Below is a small trained network, with its code and all its weights. Each question gives an input and a class and asks what happens when units are switched off, that is, made to give their printed mean instead of their output.

import numpy as np


def w(rows, s, z=0):
    codes = np.array(rows[::2]) - 128.0
    scale = np.full(codes.shape[1], s)
    scale[-1] = z or s
    return codes * scale


def norm(h):
    return h / np.sqrt((h * h).mean(-1, keepdims=True) + 1e-5)


def f(y):
    return y / 2 * (1 + np.tanh(0.7978845608 * (y + 0.044715 * y**3)))


def log_softmax(a):
    a = a - a.max(-1, keepdims=True)
    return a - np.log(np.exp(a).sum(-1, keepdims=True))


def net(x, mask):
    res = np.array(x, float).reshape(1, 4) / 4 @ E
    u = 0
    for l in range(3):
        y = f(norm(res) @ A[l][:, :-1].T + A[l][:, -1])
        res = res + np.where(mask[u : u + 12], y, B[l][:, -1]) @ B[l][:, :-1]
        u += 12
    return log_softmax(norm(res)[-1] @ U[:, :-1].T + U[:, -1])


A, B = {}, {}
E = w([
[129,90,106,82,254,145,143,131,97,159,177],'x0',
[117,125,175,163,140,110,197,149,71,100,183],'x1',
[210,97,133,110,119,203,146,119,197,108,80],'x2',
[69,126,119,87,117,92,162,139,199,127,158],'x3',
],0.0086)
A[0] = w([
[153,142,134,84,54,120,1,96,123,111,86,87],'L0N1',
[102,94,109,180,157,98,181,126,122,156,134,29],'L0N2',
[30,208,106,122,99,22,142,152,141,163,130,84],'L0N3',
[78,79,116,35,178,117,171,179,192,78,166,152],'L0N4',
[113,95,82,104,231,103,144,128,150,126,146,16],'L0N5',
[145,125,156,77,125,160,57,86,183,169,89,118],'L0N6',
[161,116,86,136,82,144,111,123,203,67,102,170],'L0N7',
[123,130,216,140,78,151,152,212,170,50,141,45],'L0N8',
[88,83,138,129,109,144,164,131,133,183,73,35],'L0N9',
[178,119,157,166,169,198,124,92,48,163,87,120],'L0N10',
[208,149,169,164,70,147,150,91,143,68,128,6],'L0N11',
[196,91,156,102,79,156,167,108,116,56,162,130],'L0N12',
],0.0073,0.002)
B[0] = w([
[164,192,93,168,169,73,100,98,115,183,121,219],'L0N1',
[162,116,68,131,48,106,175,206,154,118,138,141],'L0N2',
[82,67,108,109,214,117,46,75,100,8,101,255],'L0N3',
[141,116,180,202,147,191,116,47,12,167,88,222],'L0N4',
[64,111,141,99,140,228,165,85,188,222,128,188],'L0N5',
[130,154,95,219,129,86,108,123,205,101,161,197],'L0N6',
[237,226,29,97,144,129,192,128,129,70,161,215],'L0N7',
[124,105,120,47,131,161,190,187,239,96,62,196],'L0N8',
[99,180,83,157,241,67,213,185,81,172,105,121],'L0N9',
[156,138,197,30,182,94,104,176,67,31,61,199],'L0N10',
[178,95,95,151,123,161,246,141,149,140,254,192],'L0N11',
[125,123,128,40,91,110,153,161,111,77,126,180],'L0N12',
],0.006,0.0066)
A[1] = w([
[201,167,155,104,176,73,173,224,126,119,147,105],'L1N1',
[140,151,97,162,137,129,76,146,237,129,57,15],'L1N2',
[119,81,148,105,192,190,120,118,121,179,99,101],'L1N3',
[128,136,135,103,157,133,162,153,55,140,155,155],'L1N4',
[128,105,179,168,124,164,138,108,142,78,144,107],'L1N5',
[75,163,174,153,136,164,162,92,230,210,161,15],'L1N6',
[149,196,40,81,140,79,80,89,204,124,128,82],'L1N7',
[148,69,107,117,26,137,248,165,116,114,145,25],'L1N8',
[3,156,77,160,69,129,127,107,115,92,79,204],'L1N9',
[61,73,144,73,132,185,69,158,128,97,97,6],'L1N10',
[188,92,161,91,109,35,1,132,66,60,152,32],'L1N11',
[75,98,89,158,143,64,92,44,83,121,172,46],'L1N12',
],0.0065,0.0014)
B[1] = w([
[125,82,120,131,61,145,150,115,173,147,63,199],'L1N1',
[138,142,135,137,180,213,93,138,39,94,109,192],'L1N2',
[72,171,168,83,136,87,127,127,104,98,158,208],'L1N3',
[163,206,133,139,75,76,51,119,174,132,75,182],'L1N4',
[108,194,172,91,78,119,116,109,171,135,73,149],'L1N5',
[183,192,121,142,87,83,196,106,85,146,218,148],'L1N6',
[174,193,125,148,121,231,135,84,118,31,29,254],'L1N7',
[94,126,84,82,81,104,161,138,254,79,102,210],'L1N8',
[111,115,107,132,189,170,95,77,147,57,194,211],'L1N9',
[114,105,198,76,147,28,204,181,131,58,182,171],'L1N10',
[141,136,19,84,125,103,185,198,158,250,159,239],'L1N11',
[129,139,114,121,116,89,189,157,237,77,107,237],'L1N12',
],0.006,0.0049)
A[2] = w([
[203,106,91,144,108,58,99,130,89,120,111,126],'L2N1',
[126,64,165,60,164,125,67,123,142,130,128,3],'L2N2',
[124,132,141,118,202,96,62,78,122,164,105,165],'L2N3',
[130,130,142,106,77,146,150,77,107,254,158,95],'L2N4',
[143,181,62,130,149,188,73,90,166,79,35,110],'L2N5',
[201,198,121,72,144,126,116,171,75,177,30,242],'L2N6',
[105,158,166,90,87,99,142,89,113,120,70,83],'L2N7',
[177,132,199,116,136,197,170,62,67,90,111,128],'L2N8',
[83,83,106,190,117,132,139,9,188,51,181,141],'L2N9',
[188,154,140,138,98,162,127,171,27,236,141,4],'L2N10',
[131,90,118,132,124,189,131,117,128,238,191,91],'L2N11',
[86,153,21,196,110,44,118,145,126,140,197,120],'L2N12',
],0.0082,0.0021)
B[2] = w([
[32,121,113,149,149,85,116,143,147,241,69,153],'L2N1',
[160,89,103,70,166,133,140,140,61,88,242,143],'L2N2',
[101,129,156,116,51,173,200,188,211,62,131,180],'L2N3',
[157,167,113,74,154,104,148,90,152,202,112,142],'L2N4',
[172,166,139,218,71,117,98,120,91,191,146,255],'L2N5',
[55,66,211,162,150,112,92,68,144,65,147,218],'L2N6',
[68,119,118,118,157,154,189,128,98,96,149,139],'L2N7',
[92,152,84,108,146,142,70,141,91,147,190,191],'L2N8',
[113,61,211,91,172,167,119,120,54,134,112,212],'L2N9',
[103,69,219,159,102,121,171,101,224,153,38,143],'L2N10',
[213,179,62,120,75,94,185,40,136,211,1,137],'L2N11',
[159,174,94,81,126,178,130,164,59,88,228,179],'L2N12',
],0.0073,0.0092)
U = w([
[89,80,182,174,138,73,89,130,162,173,55,113],'0',
[130,54,66,125,99,134,113,173,141,176,150,46],'1',
[131,168,113,78,164,140,180,79,125,248,141,126],'2',
[44,84,167,54,197,116,113,151,77,65,187,150],'3',
[177,104,123,94,52,145,200,176,210,74,117,141],'4',
[155,5,43,138,123,133,113,183,139,225,148,8],'5',
[116,183,25,133,131,87,100,187,82,130,190,121],'6',
[171,179,108,197,141,180,58,79,105,99,122,149],'7',
],0.015,0.013)

Each question gives the input, the list of numbers given to net, and the class t.
The units are the neurons (one row each of A and B). Each row of codes is followed by its name. A weight is (code - 128) times the scale printed after its matrix; where a second scale follows, it is the last column's (A, B and U).
mask holds one flag per neuron, layer by layer. A switched-off neuron (its flag False) gives its mean, the last column of its row in B, instead of its output. The means were averaged over made-up inputs and are rounded, as every weight is.
A unit's drop is (log p(t) with every unit on - log p(t) with that unit switched off) / (log p(t) with every unit on - log p(t) with every unit switched off).
The circuit of an input: a set's keep is (log p(t) with only the set's units on - log p(t) with every unit switched off) / (log p(t) with every unit on - log p(t) with every unit switched off). Starting from the 12 units with the biggest drops (on a tie, the unit counted first), units are removed one at a time, each time the one whose removal leaves the highest keep (on an exact tie, the one counted first), for as long as the keep stays at least 0.8.
circuit, biggest first: the units of the circuit, biggest drop first
most important unit: the unit with the biggest drop
top k neurons: the k neurons with the biggest drops, biggest first
top k neurons in layer l: the k neurons of layer l with the biggest drops, biggest first
drop when u is switched off: that unit's drop, to one decimal
input [8,7,-5,-8], class 0: top 2 neurons in layer 2 -> L2N10, L2N12
input [4,7,6,8], class 2: most important unit -> L0N3
input [7,-4,-2,-1], class 2: top 3 neurons -> L0N5, L0N3, L2N11
input [-3,-7,-4,-8], class 0: circuit, biggest first -> L2N1, L2N6
input [-8,-2,-5,7], class 7: circuit, biggest first -> L1N7, L2N5, L0N12
input [-7,3,-2,0], class 3: top 2 neurons -> L2N9, L0N3
input [8,-8,1,-5], class 3: top 2 neurons -> L0N10, L0N7
input [-6,8,-2,-8], class 4: top 2 neurons -> L0N11, L1N8
input [-1,-2,-6,-5], class 6: top 3 neurons in layer 0 -> L0N4, L0N8, L0N5
input [3,7,-4,-1], class 6: top 2 neurons in layer 0 -> L0N2, L0N8
input [-7,-3,6,0], class 7: top 2 neurons in layer 0 -> L0N1, L0N6
input [0,4,7,-7], class 4: top 2 neurons in layer 1 -> L1N1, L1N8
input [4,5,-4,-4], class 0: top 2 neurons -> L0N3, L2N10
input [3,-8,-4,2], class 7: circuit, biggest first -> L1N7
input [3,5,-1,-8], class 0: top 2 neurons in layer 0 -> L0N3, L0N8
input [7,-8,-4,-7], class 3: top 2 neurons in layer 0 -> L0N10, L0N7
input [2,1,3,-5], class 3: drop when L0N10 is switched off -> 0.6
input [-3,8,5,-8], class 4: drop when L1N12 is switched off -> 0.0
input [-7,-5,-4,6], class 7: drop when L1N7 is switched off -> 0.1
input [-7,-1,-8,3], class 3: most important unit -> L2N9
input [-6,-4,7,0], class 7: top 2 neurons in layer 2 -> L2N5, L2N3
